[128 = 0]

hg_qp: [126 149 123 141 122 143 110 134 113 151 130 141 121 139 135 120 108 119
 128 141 108 110 127 124 125 126 125 128 128 131 116]
hg_qp: [128 124 130 137 126 123 130 132 126 137 131 136 123 142 124 127 128 133
 131 131 129 125 132 126 119 128 141 130 130 125 124]
tq_gz: [ 98 141 126 111 169 124 127 151 130 118 169 113  81 128 141 103 139 137
 109 127 155 119 100 145 175 142 136 145  81  93 123]
gb_bp: [109  83 157 131  99 110 137 154 153 128 101 144 104 185 146 147 117 136
 200  68 126 110 166 131  87 127 165 176 109  75 133]
gb_bp: [132  89 176 160 129  98 153 124 148 142 111 127 124 145 110 132 115 132
 141 109 151 122 157 115  89 126 166 112 121 115 139]
zl_fh: [143 130  85 129 120 138 127 155 143  93 128 116 124 130 149 170 132 110
 153 121 140 114 123 110 120 134 116 133  94  97 125]
gb_bp: [127 131 166 152 138 126 140 112 124 146 122 114 125  99 109 122 111 127
 120 124 141 116 125 111 126 133 131 101 127 140 137]
gb_bp: [120 128 128 128 119 124 115 121 101 144 126 149 134 140 121 104 118 130
 126 121 108 132 130 135 114 112 116 127 157 144 134]
gb_bp: [117 130 101 139  96 129  98 104  87 147 136 166 199 126 126 135 123 117
 153 142  95 148 127 148 111  84 130 109 149 180 111]
tq_gz: [147 130 129 136 141 117 132  90 133 149 131 145 132 109 118 162 141 149
 134 174 125 147 112 101 124 114 154  97 115 131 121]
tq_gz: [154 131 120  93 116 141 138 113 142 110 103 120 132 116 124 130 149 141
 113 132 109 152 134 127 140 143  94 153 181 142 138]
hg_qp: [ 94 110 186 148 191  93 162 137 139 148 163 102  93 137  89  95 152 155
  69 143 192 121 117 141 134 150 201  81  75 121 134]
tq_gz: [152 120 103 130 113 118 121 112 111 128 123 151 151 134 120 122 125 126
 124 137 110 150 135 123 109 107 104 126 176 147 132]
zl_fh: [152 114 147 115 126 128 153 134 177 107 113 104 124 129 137 119 131 124
 114 121 139 138 162 141 157 156 124 174 153 116 125]
zl_fh: [151 141  73 155 113 146 120 179 143 105 137 121 115 155 158 165 113  93
 150 133 139  91 135 106 115 142 124 141  90  89 107]
hg_qp: [116 128 163 105 125 130 124 105 137 133 112 129 114 106 144 118 111 135
 154 100 109 134 130 133 155 122 110 161 135 115 136]
gb_bp: [173 165  87 122 149 142 123 115 124 123 144 125 115 103 127 118 132 124
  76 184 121 141 107 107 160 136  84 122 159 138 122]
hg_qp: [132 118  95 120 129 116 130 129 121 109 138 139 115 131 130 156 148 143
 154 124 136 139 108 111 117 117 126 130 116 103 135]
zl_fh: [ 92 115 167 148 105 121 137 122  95 161 126 150  99 136 112 127 119 161
 191  79 122 112 122 114 112 125 146 160 150 117 136]
zl_fh: [147 111 154 144 111 129 161 117 142 113 102 100 147  98 104 143 131 127
 133 103 147 130 143 110 118 147 116 126 163 147 144]
tq_gz: [143 122 119 120 131 125 123 142 149 112 118 126 112 144 149 126 114 112
 127 120 125 123 143 125 123 128 113 141 118  99 132]
tq_gz: [136 111 135 115 138 115 148 145 145 108 124 118  77 143 131 116 131 141
 131  98 145 125 134 117 132 146 113 166 140  83 146]
hg_qp: [106 132 115 109 139 130 127 148 113 118 142 123 111 144 121 111 152 142
 108 121 135 126 112 144 132 139 128 131 125 127 134]
zl_fh: [118 112 178 168  96 128 160 131 118 159 116 130 105 137 102 129 118 153
 174  86 136 105 146 107 115 152 150 171 175 127 129]
gb_bp: [163 122 128 171 116 126 144 137 153 133 120 127 109 132 137 167 104 115
 163 132 142 105 145  84 112 138 140 138 115  92 117]
tq_gz: [152  83 163 112 129 101 166 105 176 110  94 117 122 125 116 156 151 153
 142 114 145 156 151 113 111 136 148 136 137 107 149]
zl_fh: [135 152 134 146  94 166 126 130 123 155 102 126 148 129 118 154 126 125
 136 143 103 104 138 115 108 149 137 120 147 163 114]
hg_qp: [146 156  95 147 122 156 123 138 125 116 133 104 169 102 124 150 131  98
 102 159 136 116 121 123 131 140 117  90 118 165 113]
gb_bp: [141 110 118 132 135 110 142 139 141 118 136 131 115 151 125 129 140 135
 123 133 145 136 137 125 121 132 142 138 130 108 127]
tq_gz: [108 112 190 183 123 122 150 133 143 162 112 118 113 128 115 171 108 132
 179 106 155  84 138  95  89 139 194  98  67 106 126]
gb_bp: [152 172  79 106 114 169  88 118 123 124 114 133 169 110 154 144 119  96
 108 173  81 131 121 132 137 117  88 107 129 162 112]
tq_gz: [150 104 124 151 133  98 128 115 135 136 126 152 125 143 130 149 115 126
 147 140 133 136 136 102  93 101 146 106 111 103 130]
zl_fh: [ 86  72 240 148  95  96 182  95 106 146 106 123 104  94  86  91 109 175
 208   4 148 134 146 123 138 135 121 207 219 126 167]
gb_bp: [117 118 100 105 135 118 133 157 127 105 151 132  99 160 135 115 154 144
 126 116 141 135 122 145 140 138 128 167 131 100 128]
tq_gz: [126 120  97 112 128 116 122 116 110 118 140 147 143 130 122 139 155 145
 134 139 124 155 110 132 121 108 128 119 134 136 131]
zl_fh: [118 131 156 140 104 142 140 125 120 136 122 116 140 109 117 111 118 128
 141  99 126 121 139 137 148 144 116 161 172 153 126]
hg_qp: [111 134 108 100 136 134 128 145 113 108 138 119 110 134 122 118 156 143
 112 117 134 130 107 138 134 140 115 133 130 126 140]
gb_bp: [110 142  92 124 111 138  99 128  86 132 144 150 165 131 130 118 130 119
 131 134 105 135 115 151 126 105 114 120 143 163 118]
hg_qp: [127 111 115 119 128 119 130 125 148  95 134 113 180 109 137 142 140 109
 128 128 146 150 136 155 142 117 134 117 106 143 121]
hg_qp: [115  56 140  87 167  50 149 106 147  92 139 149  84 142 130 132 158 173
 165  87 162 180 116 126 115  89 148 141  94  53 167]
zl_fh: [122 111 144 147 130 109 142 132 123 146 134 144  94 152 116 132 130 152
 151 118 140 121 128 110 109 129 156 139 127 102 131]
hg_qp: [110 155 161 140 118 161 142 144 118 158 125 110 108 132 105 109 136 145
 108 128 126  98 129 132 143 174 141 147 159 155 119]
zl_fh: [128 144  88 116 129 141 111 133 120 118 131 133 135 127 137 165 146 127
 134 151 120 125 104 118 114 121 130  99  92 126 124]
tq_gz: [ 76 147 110 166 129 129 116 135  58 164 175 155 113 128 104 153 144 158
 170 132 141 102  70 108 110 114 169  95  88 134 116]
[111 150 150 146 122 157 135 146 131 144 134 100 157 124 114 110 133 115
  91 143 138 107 140 158 150 162 152 121 132 176 106] : hg_qp
[132 123 147  79 133 127 113  87 145 132  94 134 174 120 128 116 141 130
  90 155  91 168 143 161 123 108 127  95 140 171 138] : gb_bp
[145  88 142 156 160  79 179 131 142 104 163 107 106 120  96 103 144 144
 101 117 199 150 131 120 146 142 139 139 150 108 140] : zl_fh
[127 132 128 158 106 128 114 130 115 171 133 170 113 164 139 137 104 133
 172 138 103 111 139 114 111 115 154 153 132 111 105] : hg_qp
[129 133 111 140 122 129 118 130 124 133 138 139 140 131 137 142 122 119
 143 140 125 125 126 126 126 117 137 123 112 126 114] : hg_qp
[152 133 101  98 132 135 117 124 152 112 116 129 148 137 142 137 143 119
  99 163 111 148 137 140 129 125 121 119 125 135 123] : gb_bp
[143 125 134 146 120 125 129 127 129 140 117 137 119 138 128 129 108 123
 136 126 121 119 140 110 109 125 125 129 140 120 130] : gb_bp
[116 126 162  67 140 127 113  79 137 121 100 123 164  90 133  94 130 130
  97 123  95 171 131 167 154 106  97 115 148 166 149] : zl_fh
[122 142 151 170 133 136 131 133 130 163 128 130  91 126 129 167 108 133
 164 137 138  85 115  84 109 136 167 105  72  98 119] : tq_gz
[149 125 135  95 125 137 127 107 160 120  84 122 143 123 132 160 143 132
 120 146 106 143 139 121 107 129 129 104 119 135 139] : zl_fh
[ 79 160 138  77 109 162  99 104 101 169 120 160 125 133 135 141 160 175
 160 143  67 135 100 152 146 125 152 151 128 152 113] : zl_fh
[107 135 149 115 154 123 115 140 115 146 133 132  96 155 125  72 116 130
  83 125 120 118 129 148 126 129 125 120 127 125 139] : hg_qp
[ 88 141 142 126 139 139 128 137 119 134 148 113 128 115 124 129 144 137
 129 125 143 115 107 146 150 140 155 120  91 137 119] : tq_gz
[138 125 118 127 141 120 135 138 132 120 136 124 113 139 123 118 136 131
 105 136 141 131 128 126 128 136 127 128 132 119 131] : gb_bp
[133 127 137 108 163 120 138 131 138 117 129 106 116 130 111  95 145 132
  59 143 145 138 126 140 131 142 123  99 129 137 145] : gb_bp
[130 135  99 134 147 131 134 164 129 104 151 105 118 138 125 123 143 116
  92 138 159 115 118 131 131 147 129 112 104 121 126] : gb_bp
[131 123 148 159 140 113 150 133 115 140 144 125  81 126 109 109 115 142
 129 110 154 113 120 100 131 141 125 142 147 105 138] : gb_bp
[171  92 140 143 135 103 162 140 181 116 104 121  94 161 126 159 132 134
 133 131 154 125 160  93  91 145 155 132 116  78 138] : zl_fh
[131 127 119 110 129 131 128 109 127 117 112 124 144 108 119 161 152 139
 131 137 124 141 111 115 109 121 127  92 115 141 141] : zl_fh

hs-ft: [146 147 120 127 124  93 161 121 114  94 138 106 152 133  95  90 142 129
 126 136 131  78 127 111 120 124 111  91 101 139 122]
pj-rr: [135 120 119 128 129 120 103 119 136 116 114 141 128 155 137 104 139 110
 104 122  91 105 147 114 158 117 122  85 124 143 132]
bn-br: [121 124 101 131 113 106 224 122  69 102 170  86 153  73  78 118 128 129
 147 129 136  98 125 116  98 110  99 151 120  98 125]
qd-mr: [157 133 131 105 125 121 148 130 139 117 133 128 132  84  78 105 159 170
 182 136 139  98  96 116 113 131 111  95 103 124  86]
qd-mr: [109 148 153 107 135 166 141 139 113 108 161 110  91  85 109 142 126 153
 145 124 170 185  91 130  98 142 135 161 128 108 134]
qd-mr: [143 150 129  80 137 154 111 157 136 115 114 131 115 103  77 125 135 181
 162 125 169 143 132 100  97 129 123 140 138 113 106]
hs-ft: [123 102 130 110 137 195 128 138 150 102 120 144  99 109 124 142 135 152
 137 129 147 149 120 128 146 133 127 142 114 101 114]
pj-rr: [112 138 132 113 153  93  99 126  79 139 164  97 100  57 104 154 114  91
 113 123 131 160 125 147  92 142 161 132 154 133 147]
bn-br: [120 128 133 120 125 146 135 140 145 141 113 136 126 119 128 124 124 158
 156 129 156 138 132 114 125 134 123 147 137 131 114]
hs-ft: [131 126 125 114 133 154 112 135 159 138 107 148 119 130 123 144 136 152
 149 132 133 147 133 123 129 128 132 136 140 127 107]
bn-br: [113 128  81 151 127 118 145 121  81  64  98 118 186 113 163 171 127  59
 109 101 115 132 207 131 131 120 159 153 167 122 135]
rf-pm: [133 112 107 153 116 125 152 137  84 127 164 119 154  82 115 130 120 113
 125 116 114 105 116 125 116 107 112 156 126  83 143]
qd-mr: [109 124 135 142 128 152 125 131 121 127 132 129 122 129 160 153 114 113
 115 120 137 161 128 142 131 133 141 163 138 117 146]
qd-mr: [142 135 136 130 109 121 147 132 136 125 106 137 161 113 140 117 144 152
 181 121 144 112 121 124 124 136 123 124 124 133  99]
rf-pm: [134 123 153 139 130 190 111 159 170 132 144 158 115  83 120  89 142 184
 165 131 163 120  70  98 141 136 107 127  93 110 110]
pj-rr: [123 145  98 109 125 131 134 137 114 119 116 128 138 128  99 132 130 139
 138 116 120 143 168  91 109 104 119 146 168 121 122]
qd-mr: [142 143 127 113 123 107 104 131 139 141 100 136 135 180 128 113 126 137
 120 126 119 117 153 115 129 121 122 112 139 146 130]
rf-pm: [154 170 128 124 125 113 140 119 147  96 115 126 157 147 111 136 158 142
 157 135 135 126 119 130 106 133 138 107 120 142  99]
pj-rr: [128 111 183 133 130 117 135 121 107 134 168 104  99  81 151 121 119 119
 129 134 161 123  56 184 128 170 141 115  75 123 144]
pj-rr: [143 151 104 141 127 123 117 131 156 147 109 144 159 160 119 158 134 137
 139 136 116 136 144 121 110 113 134 148 154 130 111]
pj-rr: [119 111 115 108 142 175 155 151 154 143 119 127 110 134  88 143 105 174
 129 154 181 131 143 116 119 128 113 181 124 105 118]
rf-pm: [148 168 146 118 132 126 104 132 179 129 116 144 127 149 108  98 155 169
 159 140 140 125 104 103 122 136 124  88 117 161  99]
qd-mr: [120 115 173 117 144 146 101 136 152 153 140 124  74 153 138 105 104 144
  94 148 166 130  94 147 146 156 127 120  89 140 153]
pj-rr: [117 126 128 172 150 133 139 114 164 125 145 127 135 116 137 142 135 106
 115 160 139 118 107 147 141 148 148 120 101 151 118]
qd-mr: [146 108 122 114 145 113 102 118 123 137 155 120  93 146  91 120 124 112
  75 143  93 101 115 140 137 117 119  92 102 117 148]
bn-br: [113 135  97 145 140 151 149 147 142 112 111 128 157 130 113 130 116 135
 121 140 166 116 172  95 125 124 126 166 140 129 123]
pj-rr: [122  97 144 106 144 137 141 139 137 156 136 116  92  97  99 116 107 156
 131 153 176 109 112 139 128 150 120 137 100 125 123]
rf-pm: [125 118 114 120 150 121  79 132 145 159 117 137 106 160 116 128 111 115
  82 140 110 122 160 119 140 120 132 119 143 144 143]
pj-rr: [104 131 132 105 139 118 140 116 124 100 118 116 107 101 122 101 139 121
 138 127 136 132 150 108 140 142 133  91 134 167 115]
bn-br: [133 125 112 143 146 143 100 152 155 164 135 142 132 113 100 132 116 145
 122 145 143 116 126 110 119 122 125 152 132 119 125]
qd-mr: [112 117  91 183 124 144 141 126 109 121 131 135 174 113 168 194 118  78
 114 116 107 151 153 149 126 114 152 190 160  98 140]
qd-mr: [111 116  99 136 125 147 118 137 130 121  88 149 152 128 157 143 124 114
 132 110 119 139 187 107 145 117 135 152 169 129 122]
pj-rr: [144 147 134 143 145 122 126 120 160 123 140 124 134 130 110 145 142 130
 129 156 143 121  97 149 115 144 145 115 101 139 112]
bn-br: [143 172 131 161 105  99 144 114 132 135 138 128 170 169 146 146 142 124
 145 125 106 141 103 139 103 117 132 136 137 134 126]
qd-mr: [124 104 125 138 140 167 129 148 140 126 126 138 132  76 127 144 122 140
 144 135 166 124 121 134 132 142 136 159 116 105 115]
hs-ft: [124 101 145 131 102 157 122 137 126 151 119 153 122 126 172 122 123 144
 151 104 116 142 112 131 149 122 114 146 133 105 133]
pj-rr: [124 121 147 107 112 134 135 141  79 132 145 113 112 104 134 131 109 136
 135 104 143 149 113 140 110 128 120 160 134  92 152]
bn-br: [132 115 113 132 149 143 126 122 144 109 128 128 122 129 114 151 132 113
 103 147 128 120 134 142 137 132 140 124 111 123 123]
bn-br: [122 103 110 140 143 137 114 121 139 123 116 136 127 136 140 147 124  99
  97 136 113 120 153 139 152 128 141 126 127 130 132]
hs-ft: [134  90 102 158 130 134 115 129 133 181 145 143 131 141 129 163 108 111
  96 139  89 118 124 148 136 104 122 162 133  94 144]
rf-pm: [112 137 137 134 155 132 104 119 170 123 126 136 105 120 125 107 142 123
 121 148 134 130 126 112 149 147 142  86 119 177 114]
qd-mr: [136 115 116 143 129 159 131 149 157 130  99 152 162  93 135 146 134 151
 170 132 161 116 135 125 130 137 135 157 128 114  94]
rf-pm: [135 131 128 141 131 120 119 118 131 111 138 129 130 142 131 112 139 110
 106 130 106 109 119 127 143 124 126  96 109 135 135]
hs-ft: [140 117 123 136 123  98 140 109  95 105 137 110 140 146 140 139 126  86
  94 125 102 105 131 161 134 126 134 111 110 118 147]
bn-br: [119 108 120 123 119 138 148 136 121 143 116 133 135 101 131 133 121 142
 156 121 138 128 142 122 128 125 120 154 143 116 116]
bn-br: [ 99 106 158  97 124 168 129 131 168 137  75 150  93 146 171 112 124 163
 160 125 163 156 149 121 165 154 128 127 135 159 108]
hs-ft: [137 187 135  92 146 117 126 117 155  85 108 117 123 135  93 144 161 147
 159 141 155 162 133 123  95 148 156  98 137 168  90]
rf-pm: [153 139 129 139 148 151  95 130 165  78 111 142 141 146 132 134 150 119
 110 140 140 109 123 138 145 144 149  96  91 133 116]
hs-ft: [124 127 115 145 152 175  78 143 128  78 141 142 122 102 131 129 136 100
  88 116 120 137 132 109 148 123 143 120 122 110 146]
hs-ft: [140 193 118 135 141 107  98 132 140 117 131 127 154 124 103 148 147 128
 144 130 131 155 129 111  85 127 153 126 158 149 114]
pj-rr: [123 148 109 129 140 122 134 122 150 118 115 130 139 128 108 134 142 130
 139 140 128 133 150 109 121 126 136 119 145 154 106]
hs-ft: [137 130 108 149 124  68 130 128  96 143 127 112 170 135 128 112 111  94
 104 126 116  78 159 125 121 119 125 122 135 139 146]
bn-br: [153 162 135 134 144 134  57 143 156 135 121 148 136 140 128 153 136 130
 123 129 131 149 114 134 110 134 155 127 136 129 127]
hs-ft: [126 142 138 125 130  83 155 103 131 139 149 104 113 158 105  98 131 125
 113 151 116 107 113 128 125 130 116  88 109 164 131]
bn-br: [129 111 120 142 116 157 128 130 173 156  78 164 151 164 172 169 128 143
 157 130 127 146 149 144 144 129 137 164 148 126 103]
rf-pm: [139 119  96 136 159 131  73 140 154 152 133 143 120 147  90 129 118 117
  75 148 104 103 150 107 136 109 127 119 132 127 139]
hs-ft: [126 104 124 135 124 117 134 126 123 150 130 128 127 138 134 115 115 121
 113 131 116 103 134 130 143 122 115 126 121 126 138]
rf-pm: [117 118 138 141 134 134 125 132 129 138 158 132 115  61 119 102 137 133
 148 128 129 121  94 113 134 134 122 112 117 132 121]
rf-pm: [101 109 136 142 115 138 170 118  98 105 135 114 128 116 168 130 118 104
 122 116 135 138 131 144 145 136 129 146 122 121 145]
rf-pm: [117 115 116 127 130  95 107 123 104 162 132 121 116 157 132 118 102  98
  81 124  93 119 160 122 137 112 121 124 151 138 161]
[163 158 120 148  90  84 146 125  87 131 149 118 177 173 129 123 130 122
 125 108  88 107 110 131  99  94 105 136 130  98 150] : bn-br
[113 116 119 148 152 176 112 119 176 101 110 144 113 184 154 153 126 106
  76 149 128 142 147 139 167 135 147 129 112 139 136] : pj-rr
[140 142 132 141 105  78 138 118 103 150 131 119 158 147 146 129 125 114
 137 117 106 118 123 143 112 121 126 128 139 132 136] : hs-ft
[162 150 129  89 115  96 140 112 111  69  74 118 162 149 139 157 155 120
 160 113 134 126 159 162 112 144 154 100 129 136  97] : hs-ft
[111 132 112 166 140 174  97 163 112 130 156 138 143  69 134 156 109 116
 116 113 148 158 124 112 112 120 142 194 152  87 152] : hs-ft
[129 126 142  94 136 111 143 125 116 108 138 108 103  88  92  84 139 143
 143 133 147 103 118 114 127 142 117  83 104 146 115] : pj-rr
[133 134 113 129 129 103 123 138 136 154 109 131 151 130 114 118 122 137
 139 134 136 104 155 109 119 124 123 131 145 144 117] : hs-ft
[110 130 154 138 143 136 132 113 171 150 147 126  90 156 130 116 126 137
 111 159 138 139  94 137 143 145 129 111 103 161 131] : qd-mr
[142 100  65 140 182 116 119 118 122  92 139 105 135 133  70 176 115  62
  32 169 116  77 178 153 132 121 154 123 104 112 142] : hs-ft
[128 121 113 155 117 117 165 103 116 115 151 125 146 104 132 147 150 103
 142 126  87 127 108 143 129 116 129 120 125 119 116] : qd-mr
[139 150 149 143 120 145 141 122 157 117 120 133 142 162 155 158 138 141
 146 137 150 152  97 159 120 144 143 144 111 126 117] : pj-rr
[152 143 120 114 111 103  94 136 102 146 121 135 143 145 125 136 127 127
 131 103  94 135 138 124 107 105 124 132 158 109 138] : pj-rr
[128 154 132 125 105 103 134 130  86 102 120 116 153 148 152 107 126 115
 127  97 121 130 149 113 120 119 122 126 146 131 148] : bn-br
[118 105 146 119 147 185 107 123 162 134 148 142  67 135 128 152 129 139
 107 144 124 169  89 150 147 135 134 133 108 112 133] : qd-mr
[137 116 116 120 138 117 157 111 136 132 136 114 118 147  97 154 127 126
 114 155 123 117 125 154 121 127 128 128 111 123 120] : hs-ft
[139 144 105 121 127 105 127 127 100 117 136 117 143 130 102 138 130 115
 117 120 108 126 146 120 105 109 127 131 146 116 135] : qd-mr
[156 161 129  94 125 107 148 141 101 106 147 105 138  77  60 112 146 166
 172 125 156 114 104 111  77 126 116 120 120 111 106] : qd-mr
[147 121 104 124 147 116 115 115 108  65 119 114 141 138 122 152 137  76
  79 129 112 104 159 153 138 131 153  99 109 120 136] : hs-ft
[130 126  86 120 161 108 111 121 147 137 135 124 114 143  63 117 129 116
  83 157  98  97 163  96 131 106 120  96 135 149 125] : qd-mr
[130 129 123 122 124 114 138 129 106 131 126 119 139 105 124 147 124 124
 144 121 134 134 136 139 109 130 136 145 142 119 124] : rf-pm
[142 165 158 100 111 104 132 137 140 134 102 126 137 151 125  86 136 175
 173 124 163 120 122 108 112 142 116 106 126 159 110] : qd-mr
[141 129 174  69 167 173  99 126 182  96 134 125  43 131  83 115 147 173
 121 163 175 143  76 146 138 168 138  74  65 142 108] : bn-br
[125 122 107 130 151 111 153 120 123 124 146 102 125 126  87 141 116 111
  93 158 141 104 140 138 117 130 132 132 113 130 133] : hs-ft
[123 128 177  88 118 139 123 130 147 145 122 131  76 155 133  75 127 176
 145 128 149 136  98 117 144 143 104  97 106 149 129] : bn-br
